Here is a tiny trained network, its code and every weight. The questions are about switching its units off for an input and a class, where a switched-off unit gives its printed mean instead of its output.

import numpy as np


def w(rows, s, z=0):
    codes = np.array(rows[::2]) - 128.0
    scale = np.full(codes.shape[1], s)
    scale[-1] = z or s
    return codes * scale


def f(y):
    return np.maximum(y, 0)


def log_softmax(a):
    a = a - a.max(-1, keepdims=True)
    return a - np.log(np.exp(a).sum(-1, keepdims=True))


def net(x, mask):
    res = np.array(x, float).reshape(1, 7) / 4 @ E
    y = f(res @ A[0][:, :-1].T + A[0][:, -1])
    res = res + np.where(mask, y, B[0][:, -1]) @ B[0][:, :-1]
    return log_softmax(res[-1] @ U[:, :-1].T + U[:, -1])


A, B = {}, {}
E = w([
[127,127,129,128,124,130],'x0',
[121,150,121,135,100,128],'x1',
[121,148,124,134,99,130],'x2',
[103,76,53,211,137,195],'x3',
[139,34,66,99,57,73],'x4',
[126,125,135,129,116,133],'x5',
[255,136,163,193,110,90],'x6',
],0.016)
A[0] = w([
[147,198,156,132,178,208,254],'neuron 0',
[131,62,4,79,41,43,198],'neuron 1',
[77,91,53,100,140,198,132],'neuron 2',
[158,199,184,134,168,171,187],'neuron 3',
[44,100,88,137,142,184,144],'neuron 4',
[166,181,221,136,152,116,169],'neuron 5',
[75,152,113,150,156,187,153],'neuron 6',
[199,128,182,108,96,64,139],'neuron 7',
[158,208,138,110,141,100,161],'neuron 8',
[102,124,165,159,172,142,185],'neuron 9',
[163,85,127,239,116,164,69],'neuron 10',
[19,137,182,8,124,94,213],'neuron 11',
],0.013,0.0076)
B[0] = w([
[24,141,83,140,44,101,220],'neuron 0',
[199,89,194,171,182,166,251],'neuron 1',
[97,50,186,94,109,173,210],'neuron 2',
[61,59,97,158,48,137,205],'neuron 3',
[55,101,165,70,47,151,211],'neuron 4',
[115,74,136,156,26,92,203],'neuron 5',
[71,167,112,81,102,149,193],'neuron 6',
[170,134,234,68,130,90,199],'neuron 7',
[153,89,162,168,100,125,181],'neuron 8',
[76,173,98,135,104,116,170],'neuron 9',
[59,209,98,210,245,81,189],'neuron 10',
[103,185,90,254,244,64,239],'neuron 11',
],0.011,0.025)
U = w([
[103,224,49,182,133,89,235],'0',
[133,54,163,124,72,160,57],'1',
[167,167,133,187,234,149,248],'2',
[247,175,191,37,127,116,53],'3',
[91,179,90,35,81,185,2],'4',
],0.013,0.0017)

Each question gives the input, the list of numbers given to net, and the class t.
The units are the neurons (one row each of A and B). Each row of codes is followed by its name. A weight is (code - 128) times the scale printed after its matrix; where a second scale follows, it is the last column's (A, B and U).
mask holds one flag per neuron, in row order. A switched-off neuron (its flag False) gives its mean, the last column of its row in B, instead of its output. The means were averaged over made-up inputs and are rounded, as every weight is.
A unit's drop is (log p(t) with every unit on - log p(t) with that unit switched off) / (log p(t) with every unit on - log p(t) with every unit switched off).
The circuit of an input: a set's keep is (log p(t) with only the set's units on - log p(t) with every unit switched off) / (log p(t) with every unit on - log p(t) with every unit switched off). Starting from all 12 units, units are removed one at a time, each time the one whose removal leaves the highest keep (on an exact tie, the one counted first), for as long as the keep stays at least 0.8.
circuit, biggest first: the units of the circuit, biggest drop first
unit that matters most: the unit with the biggest drop
k most important neurons: the k neurons with the biggest drops, biggest first
drop when u is switched off: that unit's drop, to one decimal
input [2,-2,-5,-6,3,4,0], class 2: 2 most important neurons	[neuron 11; neuron 4]
input [-6,-5,1,-7,7,-6,0], class 2: unit that matters most	neuron 11
input [-5,4,-4,3,1,5,8], class 2: circuit, biggest first	[neuron 10; neuron 0]
input [6,1,-5,0,8,1,3], class 3: 2 most important neurons	[neuron 11; neuron 7]
input [-1,7,-2,-6,1,6,7], class 3: 2 most important neurons	[neuron 7; neuron 0]
input [-4,1,-7,0,0,-8,-5], class 0: 3 most important neurons	[neuron 11; neuron 1; neuron 7]
input [3,8,-4,-1,-6,-1,7], class 1: 2 most important neurons	[neuron 11; neuron 5]
input [2,3,-3,0,-2,1,0], class 0: 3 most important neurons	[neuron 2; neuron 4; neuron 1]
input [6,-1,0,0,-1,6,-1], class 0: 3 most important neurons	[neuron 2; neuron 1; neuron 4]
input [8,4,7,7,-4,4,0], class 4: 2 most important neurons	[neuron 11; neuron 4]
input [-4,2,8,-8,2,0,0], class 2: 2 most important neurons	[neuron 11; neuron 4]
input [2,1,-7,-1,-1,0,-5], class 0: 2 most important neurons	[neuron 11; neuron 1]
input [0,-3,-3,-1,-5,-2,0], class 0: 2 most important neurons	[neuron 2; neuron 1]
input [-8,0,2,-8,4,-6,2], class 3: unit that matters most	neuron 7
input [-5,-2,8,-3,2,-1,-8], class 2: 2 most important neurons	[neuron 11; neuron 0]
input [8,1,2,-6,2,-7,5], class 3: drop when neuron 7 is switched off	0.5
input [1,5,0,2,-7,2,-6], class 4: drop when neuron 4 is switched off	0.2
input [-2,0,7,-8,5,-1,2], class 3: drop when neuron 7 is switched off	0.5
